Here is a tiny trained network, its code and every weight. The questions are about switching its units off for an input and a class, where a switched-off unit gives its printed mean instead of its output.

import numpy as np


def w(rows, s, z=0):
    codes = np.array(rows[::2]) - 128.0
    scale = np.full(codes.shape[1], s)
    scale[-1] = z or s
    return codes * scale


def f(y):
    return y / 2 * (1 + np.tanh(0.7978845608 * (y + 0.044715 * y**3)))


def log_softmax(a):
    a = a - a.max(-1, keepdims=True)
    return a - np.log(np.exp(a).sum(-1, keepdims=True))


def net(x, mask):
    res = np.array(x, float).reshape(1, 5) / 4 @ E
    y = f(res @ A[0][:, :-1].T + A[0][:, -1])
    res = res + np.where(mask, y, B[0][:, -1]) @ B[0][:, :-1]
    return log_softmax(res[-1] @ U[:, :-1].T + U[:, -1])


A, B = {}, {}
E = w([
[67,131,132],'x0',
[94,147,119],'x1',
[165,198,253],'x2',
[127,244,81],'x3',
[229,156,54],'x4',
],0.0061)
A[0] = w([
[155,120,138,71],'N0',
[230,110,107,134],'N1',
[164,105,151,140],'N2',
[95,143,90,155],'N3',
[68,89,171,141],'N4',
[114,134,123,170],'N5',
[95,102,127,182],'N6',
[136,124,131,154],'N7',
[69,144,97,51],'N8',
[114,175,182,109],'N9',
[27,144,46,50],'N10',
[124,118,176,144],'N11',
[85,107,95,140],'N12',
[152,104,201,159],'N13',
[114,133,141,165],'N14',
[89,96,144,214],'N15',
[114,183,176,4],'N16',
[60,160,7,121],'N17',
[141,139,96,73],'N18',
[175,116,113,142],'N19',
[121,144,97,98],'N20',
[112,171,166,62],'N21',
[174,115,121,90],'N22',
[126,148,139,30],'N23',
[168,118,120,91],'N24',
[135,127,176,131],'N25',
],0.015,0.0045)
B[0] = w([
[120,138,140,121],'N0',
[157,207,97,218],'N1',
[99,157,97,155],'N2',
[166,114,146,164],'N3',
[45,149,69,193],'N4',
[125,125,135,146],'N5',
[118,123,62,165],'N6',
[122,138,121,140],'N7',
[135,87,120,138],'N8',
[84,104,222,183],'N9',
[143,50,84,201],'N10',
[65,132,129,167],'N11',
[121,92,57,166],'N12',
[30,165,111,208],'N13',
[101,124,138,146],'N14',
[96,137,50,189],'N15',
[140,95,199,151],'N16',
[252,103,163,255],'N17',
[152,132,141,135],'N18',
[161,166,113,163],'N19',
[167,122,157,137],'N20',
[112,98,195,149],'N21',
[149,156,123,140],'N22',
[130,103,151,112],'N23',
[148,153,123,136],'N24',
[62,136,146,165],'N25',
],0.025,0.0063)
U = w([
[185,168,130,6],'0',
[168,192,114,255],'1',
[174,53,108,104],'2',
[81,136,125,154],'3',
[134,254,126,92],'4',
[83,113,93,91],'5',
[120,55,152,94],'6',
[109,149,218,167],'7',
],0.0096,0.0062)

Each question gives the input, the list of numbers given to net, and the class t.
The units are the neurons (one row each of A and B). Each row of codes is followed by its name. A weight is (code - 128) times the scale printed after its matrix; where a second scale follows, it is the last column's (A, B and U).
mask holds one flag per neuron, in row order. A switched-off neuron (its flag False) gives its mean, the last column of its row in B, instead of its output. The means were averaged over made-up inputs and are rounded, as every weight is.
A unit's drop is (log p(t) with every unit on - log p(t) with that unit switched off) / (log p(t) with every unit on - log p(t) with every unit switched off).
The circuit of an input: a set's keep is (log p(t) with only the set's units on - log p(t) with every unit switched off) / (log p(t) with every unit on - log p(t) with every unit switched off). Starting from the 12 units with the biggest drops (on a tie, the unit counted first), units are removed one at a time, each time the one whose removal leaves the highest keep (on an exact tie, the one counted first), for as long as the keep stays at least 0.8.
units of the circuit, in order: the units of the circuit, biggest drop first
unit that matters most: the unit with the biggest drop
k most important neurons: the k neurons with the biggest drops, biggest first
drop of u: that unit's drop, to one decimal
input [1,1,8,-5,-1], class 3: units of the circuit, in order	N13, N17
input [8,2,4,-6,3], class 3: unit that matters most	N10
input [3,-6,3,-6,-6], class 5: 2 most important neurons	N15, N4
input [3,3,5,-2,-7], class 3: units of the circuit, in order	N4, N9, N13
input [8,-5,-2,1,8], class 0: 2 most important neurons	N17, N13
input [4,0,-4,0,-8], class 5: 2 most important neurons	N4, N15
input [7,-5,4,-3,6], class 4: 2 most important neurons	N17, N10
input [-6,1,3,2,8], class 4: 2 most important neurons	N1, N17
input [-8,-3,6,2,0], class 7: 2 most important neurons	N9, N15
input [-4,4,0,-3,-3], class 5: 2 most important neurons	N1, N17
input [-1,-8,-2,8,4], class 0: 4 most important neurons	N17, N13, N4, N15
input [3,0,6,-3,-7], class 3: 2 most important neurons	N4, N9
input [-5,-3,1,0,0], class 4: 2 most important neurons	N17, N10
input [-6,-2,0,3,6], class 4: units of the circuit, in order	N1
input [8,-4,1,-4,5], class 4: 2 most important neurons	N10, N17
input [-5,-5,5,0,1], class 4: drop of N1	0.2
input [-6,8,-4,-8,3], class 1: drop of N13	0.2
input [-7,-6,5,2,-1], class 4: drop of N21	-0.1
